Below is a small trained network, with its code and all its weights. Each question gives an input and a class and asks what happens when units are switched off, that is, made to give their printed mean instead of their output.

import numpy as np


def w(rows, s, z=0):
    codes = np.array(rows[::2]) - 128.0
    scale = np.full(codes.shape[1], s)
    scale[-1] = z or s
    return codes * scale


def norm(h):
    return h / np.sqrt((h * h).mean(-1, keepdims=True) + 1e-5)


def f(y):
    return y / 2 * (1 + np.tanh(0.7978845608 * (y + 0.044715 * y**3)))


def log_softmax(a):
    a = a - a.max(-1, keepdims=True)
    return a - np.log(np.exp(a).sum(-1, keepdims=True))


def net(x, mask):
    res = np.array(x, float).reshape(1, 5) / 4 @ E
    u = 0
    for l in range(3):
        y = f(norm(res) @ A[l][:, :-1].T + A[l][:, -1])
        res = res + np.where(mask[u : u + 5], y, B[l][:, -1]) @ B[l][:, :-1]
        u += 5
    return log_softmax(norm(res)[-1] @ U[:, :-1].T + U[:, -1])


A, B = {}, {}
E = w([
[109,2,27,118,121,105,137],'x0',
[190,170,68,144,106,81,231],'x1',
[107,105,148,109,150,232,234],'x2',
[127,129,126,135,134,126,127],'x3',
[225,49,229,95,139,95,150],'x4',
],0.003)
A[0] = w([
[120,32,61,149,69,124,124,37],'L0N1',
[215,170,60,133,40,82,245,94],'L0N2',
[112,72,164,80,117,230,1,61],'L0N3',
[163,133,109,108,166,141,189,24],'L0N4',
[50,86,191,75,105,172,45,4],'L0N5',
],0.0039,0.0026)
B[0] = w([
[159,132,76,51,192,135,130,145],'L0N1',
[19,98,189,189,197,62,132,248],'L0N2',
[47,127,133,253,219,5,192,239],'L0N3',
[130,112,80,219,134,93,95,78],'L0N4',
[55,117,131,210,167,52,215,165],'L0N5',
],0.0048,0.0014)
A[1] = w([
[155,181,86,144,106,41,253,2],'L1N1',
[80,184,39,160,147,140,137,95],'L1N2',
[113,107,123,93,148,241,194,70],'L1N3',
[150,152,93,124,121,53,21,93],'L1N4',
[131,187,32,152,83,168,128,58],'L1N5',
],0.0052,0.0028)
B[1] = w([
[14,87,178,181,207,116,74,130],'L1N1',
[124,54,253,70,112,144,90,216],'L1N2',
[154,130,100,202,77,127,118,194],'L1N3',
[141,128,102,208,33,143,201,252],'L1N4',
[96,90,214,99,98,174,66,139],'L1N5',
],0.0062,0.0019)
A[2] = w([
[109,30,44,64,123,100,114,231],'L2N1',
[118,104,135,174,160,245,202,214],'L2N2',
[241,81,183,107,156,67,193,3],'L2N3',
[65,180,112,76,80,165,97,114],'L2N4',
[144,254,193,122,154,137,112,203],'L2N5',
],0.0052,0.0011)
B[2] = w([
[179,245,141,86,192,162,158,239],'L2N1',
[172,156,100,164,45,17,71,227],'L2N2',
[21,94,177,106,70,237,34,233],'L2N3',
[175,24,211,84,137,158,119,147],'L2N4',
[158,94,3,59,212,131,175,253],'L2N5',
],0.0057,0.0025)
U = w([
[21,125,161,197,225,41,146,90],'0',
[117,80,215,71,95,215,69,86],'1',
[209,179,61,70,186,146,163,253],'2',
[186,151,92,224,2,83,142,59],'3',
],0.0091,0.0027)

Each question gives the input, the list of numbers given to net, and the class t.
The units are the neurons (one row each of A and B). Each row of codes is followed by its name. A weight is (code - 128) times the scale printed after its matrix; where a second scale follows, it is the last column's (A, B and U).
mask holds one flag per neuron, layer by layer. A switched-off neuron (its flag False) gives its mean, the last column of its row in B, instead of its output. The means were averaged over made-up inputs and are rounded, as every weight is.
A unit's drop is (log p(t) with every unit on - log p(t) with that unit switched off) / (log p(t) with every unit on - log p(t) with every unit switched off).
The circuit of an input: a set's keep is (log p(t) with only the set's units on - log p(t) with every unit switched off) / (log p(t) with every unit on - log p(t) with every unit switched off). Starting from the 12 units with the biggest drops (on a tie, the unit counted first), units are removed one at a time, each time the one whose removal leaves the highest keep (on an exact tie, the one counted first), for as long as the keep stays at least 0.8.
circuit, biggest first: the units of the circuit, biggest drop first
k most important neurons: the k neurons with the biggest drops, biggest first
top k neurons in layer l: the k neurons of layer l with the biggest drops, biggest first
input [-4,7,4,-1,-6], class 0: circuit, biggest first => [L1N1]
input [-7,-3,8,8,4], class 3: 3 most important neurons => [L2N2; L1N3; L2N1]
input [-5,-4,-3,6,3], class 2: 2 most important neurons => [L2N5; L0N2]
input [-6,-6,4,6,-2], class 0: 3 most important neurons => [L0N3; L0N5; L2N1]
input [-5,-6,5,2,-4], class 0: 4 most important neurons => [L0N3; L0N5; L1N4; L2N1]
input [-7,-8,-6,8,5], class 0: circuit, biggest first => [L0N3; L0N5]
input [0,-2,3,5,-4], class 1: 2 most important neurons => [L1N2; L1N4]
input [7,-2,4,-8,6], class 2: top 2 neurons in layer 1 => [L1N2; L1N5]
input [5,-4,2,-6,0], class 2: 3 most important neurons => [L2N1; L0N2; L0N1]
input [6,8,8,-4,-2], class 0: 3 most important neurons => [L0N2; L1N1; L1N4]
input [-7,-7,0,-5,6], class 0: top 3 neurons in layer 2 => [L2N1; L2N4; L2N5]
input [0,3,4,5,6], class 1: 3 most important neurons => [L2N3; L1N4; L0N3]
input [4,-1,5,-2,-3], class 3: 4 most important neurons => [L1N3; L2N2; L2N5; L2N3]
input [5,1,6,7,0], class 3: circuit, biggest first => [L2N2]
input [-2,4,7,5,6], class 3: 3 most important neurons => [L2N2; L1N2; L1N3]
input [-2,3,7,6,-8], class 1: 4 most important neurons => [L1N5; L1N2; L1N4; L2N4]
input [4,1,-4,-3,6], class 1: 2 most important neurons => [L2N3; L2N5]
input [1,0,3,-4,-2], class 3: top 2 neurons in layer 2 => [L2N3; L2N2]
input [-7,5,-8,7,-8], class 1: top 3 neurons in layer 1 => [L1N5; L1N2; L1N3]
input [-2,6,1,-8,8], class 1: circuit, biggest first => [L2N3]
input [3,1,-3,6,-1], class 2: top 2 neurons in layer 0 => [L0N1; L0N4]
input [2,-5,6,-3,-2], class 3: top 2 neurons in layer 1 => [L1N3; L1N1]
input [-5,4,0,3,-8], class 1: top 2 neurons in layer 1 => [L1N5; L1N2]
